Each row is followed by roughly how far along a hidden order it lies, from 0 to 20. A new part has a new order.
In the rows, zero is written as 100.
[110  95  54  97 121  95  83  99  87 138 117 120  88 125 106 123  87  79
 144  80  94  86  82  94  73 156  74  92]
20
[105 104 117  73  76 112  83  88 111 155  96  83  82  97 121 115  71  94
  82  64  69 103 127  99 120 118  94  99]
7
[110 103  84 101  98 104  99 115  59 145  98  84  83 121 118 120  88  87
 108  75  91  95 109  88 120 106  86  80]
10
[ 95 111  90  67  96 123  93  94  81 143  98  95  98 131  95 117  68  86
  73  53  86 112 128 100 117 109  97 109]
0
[105  90 113  69  97  96  86 146 112 135 107  71  81  95 138 101 104 108
 101  87  72 112 117  53 145 123 105 100]
2
[114 102  77 124 119  91  87 142  83 137  94  89  94 114 106  95  86  84
 100  76 102  80 132  88 111 154  88  81]
9
[117  89  62  83 104 106 113 132  85 127 108  89  62 115 141 121  81  89
 115  98  88 112  92  55 114 137  94  71]
12
[118 102  98  82  76 107  89  86  83 185  99  97  75  96 154 140  65  86
  89  58 110 102 111 117  92 128  69  72]
17
[104 101  60 108 101  42 112 133  40 111 120  93  59 121 124 116  75  69
 137  98  69 114 107  62 122 133  99  60]
4
[126 103 102  41 145  72 102  89 144 105 126  91 101 129 113  77 122  75
 132  66 111 120 130  67  75  81  86  75]
7
[106 107 100 121 127  85  78 112  77 121 101  83  99 110 100  96 118  70
 117  70  73  79 116  77 139 143  92  94]
7
[111  98 102  70  94 100  93 118  97 135 101  66 100 118 115 104  99  96
 109  72  81  96 125  65 129  99 107 107]
9
[128  92  82 141 164  64  99 139 106  74 101  75  90 106 123  77 136  73
 138 104  80  73 105  36 141 150 105  71]
12
[110  93  66  59 122  73 104 142 105 108 103  95  81 116 123 115 115  77
 118  99  84 116  90  51 141 131  97  81]
11
[100 106  84  86 125 101  88 117  65 140 104 103  86 123  99 116  81  80
  80  62 104 107 107  97 100 139  74  90]
0
[118  98  90 102 126  89  93 108  84 123 118  95  69  98 132 110  86  65
 135  85  74  95 108  66 118 135  83  64]
10
[118 102  81 105  94 135 111  73  87 118 115  68  77 110 136 104  60  85
 126  84  69  95 121  59 101 104 117  91]
9
[ 99  91  84 123 108  98  83 169  48 167 113  93  81 112 119 120 108  99
 134  89  89 100 113  77 111 162  72  72]
5
[117  92  80  69 107 110  96  86 125 136 115 102  56 106 150 122  61  91
  87  89  92 115  83  68  73 138  88  86]
10
[103 113 105 102 105 104  80  98 113 130  94  87  67  91 107  99  76  86
  67  83  77  92 131 104 119 146 101  91]
0
[127  97  62  64 109 103 109  72 153  90 108  98  72 113 142 102  67  77
 107  90  81  94  92  64  82 118 104  87]
18
[107  99  81  88 106 131 112 125  88 114 100  50 109 131 106  85  73 104
 102  71  71  97 132  44 137  86 144 117]
0
[ 98 103  94  83 134  84  80 119  75 139 102  84 102 124  95 116 121  76
 101  70  81  98  92  69 147 126  93 121]
4
[128  97  53 100 123 101 101 106  84 163 102 122  53 106 162 133  53  88
  75  82 129  99  95 116  51 153  72  50]
18
[102 103  98  62  71 106  86 102 133 141  98  99  73  98 131 111  75  89
 111  82  74 108 122  92  96 135  92  86]
10
[130  94 107  99 135  98  98  70 140 101 119  76  74  83 149  90  99  77
  99  94  73  82  93  50 113 120 104  92]
11
[121 102  73 122 127  97  99 125  70 162  88  98  81 116 120 117  71  93
  63  63 131  81 113 100  90 152  70  74]
10
[108 105 101 116 126 103  88 109  78 137 110  93  76  97 115 103  91  76
  94  83  80  92 113  85 107 153  90  89]
1
[117  91  95  92 109  79  90 148 127 135  82  66 112 118 116  91 109 113
  84  75 104  91 122  68 136 115 115  98]
11
[126  94  70  63 152  97 112  77 114 109 106 105  53 103 147 114  69  77
  51  84 126 117  71  82  93 122  80  67]
8
[ 93 106  94 133  64 128  81 126  50 147 114  86  74 106 155 107  68  87
 150  88  56  86 153  77 112 149 108  78]
1
[ 99 106  90  92  94 116  98 110 100 110 114  82  74 109 133 100  77  79
 126  85  53  96 130  68 118 131 111  96]
3
[ 95 107  76  98 128 103  77 112  60 138 106 103  97 130 104 120  84  75
  91  65  92  95  90  95 108 153  75 115]
3
[119  87  78  87 126  81  96 145 112 128  98  90  92 111 139 111 103  98
 103  91 102  97  96  55 120 130  93  83]
14
[ 89 109  99 103 120 111  68  98  70 179 102  99 100 117 105 123  79  86
  99  56  92  88 110 101  88 151  81 113]
8
[120  93 102  90  98 109 106 152  76 149 112  73  79 109 131 101  83 105
 106  77  96 116 130  69 116 114  97  79]
1
[116  93  66  74  80 111 100  91  82 157 102 101  63 109 156 138  61  93
  89  82  98 105  91  91  98 130  81  80]
18
[102  97  83  74  84 104  88 121  95 163 105  96  75 107 132 116  76  92
  97  83  85 108 120  87 107 140  89  86]
7
[100 113 117  45  69 105  84  80 131 143  77  68  83 106 116 131  71  89
  37  70  74 115 106  98 171  91 101 118]
7
[110 102  71 114 100  92  82 101 112 131 104  98  87 111 125 114  95  73
 136  87  71  72 105  77 109 143  96  88]
20
[107  92 106  29  96  93  97 136 149 128 120  92  67  97 121  96  95 107
 103  97  84 136 125  66 104 121  99  87]
0
[101 114 108  64  93 125  82  64 155 117 118 106  57  90 119  96  54  74
  87  83  59 108 126  93  74 139 109  97]
0
[120 104 103  96  83 101  84  89  98 159 104  96  77  97 130 118  80  77
 111  79  79  90 117  91 107 149  81  81]
14
[108 100  68  87 113 121 101 112  66 153 110 102  70 121 118 110  55  94
  80  67 113 112 111  91  69 139  86  85]
1
